 30   16   13   14   11   -3  -25    9   15   15   26   46  -13    9  -10   -3
The entry just left of 13 -> 16
What is the entry just left of the largest entry? 26
The entry just right of -13: 9

Read these off the table that follows.
1) Report the entry just left of -14.9.
2) Report the fourth entry in reading order.
3) Report the minimum.
4) Report the second smallest entry.
[[-10.8  -3.7 -16.2 -17.0 -21.4 -20.3  -4.8   9.6  25.8  -2.4  11.0   2.1
   -7.8 -19.4  16.3 -42.3]
 [ 34.4  16.3 -12.7   5.1 -22.6  16.7   2.2  -3.7  10.9  -2.3  24.8  16.0
   16.7 -14.2 -14.0  -2.2]
 [  5.9 -10.3   9.2   0.1  26.8  22.5  22.4  14.9  -6.7   1.7  -8.7  10.3
   16.4  -6.4  -8.2 -10.5]
 [ -9.7  35.3  57.9 -10.9 -12.8   6.1  24.3 -11.6   1.1 -15.7  11.9 -48.1
    2.8   1.8   6.1 -16.7]
 [ 23.1  48.1   1.1 -14.9  -3.7   7.2  37.2 -24.4   7.8 -13.2   5.5 -22.8
   17.5   5.6  -2.8  -5.5]]
1) 1.1
2) -17.0
3) -48.1
4) -42.3

Questions about the row below.
1) What is the first entry from the right?
2) What is the 1st entry from the left?
3) What is the minimum?
4) What is the 2nd entry from the right?
5) What is the third entry?
[-24.6  15.1  -3.6 -36.4  66.6  -5.1 -27.6  -1.4 -12.5 -13.3]
1) -13.3
2) -24.6
3) -36.4
4) -12.5
5) -3.6

A =
[[0.03, -0.03, -0.02, 0.04, 0.04, 0.04, -0.01, 0.23, 0.02, 0.08, 0.13, 0.18, 0.12],
 [0.08, -0.09, 0.00, 0.00, 0.10, -0.06, -0.13, 0.00, 0.02, 0.07, 0.21, 0.14, 0.14]]
Indices start at 1.
The entry in row 2 and column 1: 0.08
The entry just left of 0.23 is -0.01
The largest entry: 0.23
The top-left entry -> 0.03
The entry just right of -0.03? -0.02
The entry in the bottom-right corner? 0.14
The entry in row 1 and column 2: -0.03
The entry directly below the largest entry? 0.00
The entry just left of the smallest entry is -0.06
The entry at row 2, column 3? 0.00
The top-right entry? 0.12
The entry in row 2 and column 2? -0.09

-32	25	-23	-47	-26	-48	-36	-36
The entry just left of -23 is 25
Read off the entry just left of -48.
Answer: -26
Read off the 1st entry from the left.
Answer: -32

[[1.9, 17.0, -11.3, -37.3, -41.2, -6.0, -11.6, -40.8, 40.2, -24.9, 8.5], [26.9, -5.0, 64.7, 38.0, -10.6, 2.4, 5.8, -25.4, 24.7, 24.2, -27.0], [36.5, 12.7, 32.5, -18.0, -11.5, 9.3, -15.8, -30.3, -3.0, 50.3, 49.9]]
The entry just right of -5.0: 64.7
What is the entry just right of 64.7?
A: 38.0
The entry just right of 24.2 -> -27.0
The entry just left of the largest entry is -5.0
What is the 3rd largest entry?
A: 49.9
What is the median entry?
A: 1.9
What is the entry just right of -10.6?
A: 2.4
The entry just left of the smallest entry is -37.3
The entry just left of -5.0 -> 26.9
What is the minimum?
A: -41.2
The entry just left of -27.0 -> 24.2
The entry just left of -11.6: -6.0
The 2nd entry in reading order: 17.0
The entry just left of -3.0 -> -30.3
What is the entry just right of -18.0?
A: -11.5
What is the entry just left of -25.4?
A: 5.8

[[7.6, 28.8, 0.1, 15.3, 0.3, 1.2],
 [-34.6, 25.0, -0.1, 8.0, 11.2, 3.3],
 [-14.8, 44.6, -2.7, 4.6, 13.5, -0.2],
 [-68.2, -2.6, -3.9, 5.3, 6.1, -3.3],
 [23.3, -60.1, -0.8, -18.7, -0.5, 6.5],
 [-9.0, 14.1, 1.2, 12.1, 29.1, 1.2],
 [27.3, 6.9, 2.7, 8.8, -11.0, 7.7],
 [-25.6, -24.0, 1.5, -7.4, 9.8, 11.5]]
Which number is the 3rd entry on the diagonal from the top-right corner?
A: 4.6
Which number is the smallest entry in the last row?
A: -25.6
The fourth entry from the end, reading row by row is 1.5
Which number is the largest entry in the first column?
A: 27.3
The bottom-right entry is 11.5
Which number is the entry directly above 29.1?
A: -0.5
Which number is the entry just right of the smallest entry?
A: -2.6
The entry in the top-right corner: 1.2
The top entry of the column that holds the smallest entry: 7.6
The third-last entry, reading row by row -> -7.4
Which number is the first entry in the row that holds the smallest entry?
A: -68.2
Which number is the top entry of the column that holds the largest entry?
A: 28.8
The entry directly above -0.8: -3.9
Which number is the entry directly below 11.2?
A: 13.5
Which number is the entry directly below 6.9?
A: -24.0
Which number is the entry directly below -3.9?
A: -0.8
Which number is the smallest entry in the last column?
A: -3.3
The entry directly below 5.3: -18.7
The 4th entry in reading order is 15.3
Which number is the first entry of the largest entry's row?
A: -14.8
Which number is the second-last entry, reading row by row?
A: 9.8
The 2nd entry on the diagonal from the top-right corner: 11.2
Which number is the largest entry?
A: 44.6
The third smallest entry: -34.6
Which number is the entry directly below 29.1?
A: -11.0
The second largest entry is 29.1
The entry just right of 27.3 -> 6.9
Which number is the entry directly above the largest entry?
A: 25.0
The entry directly above -7.4 -> 8.8
Which number is the last entry of the largest entry's row?
A: -0.2
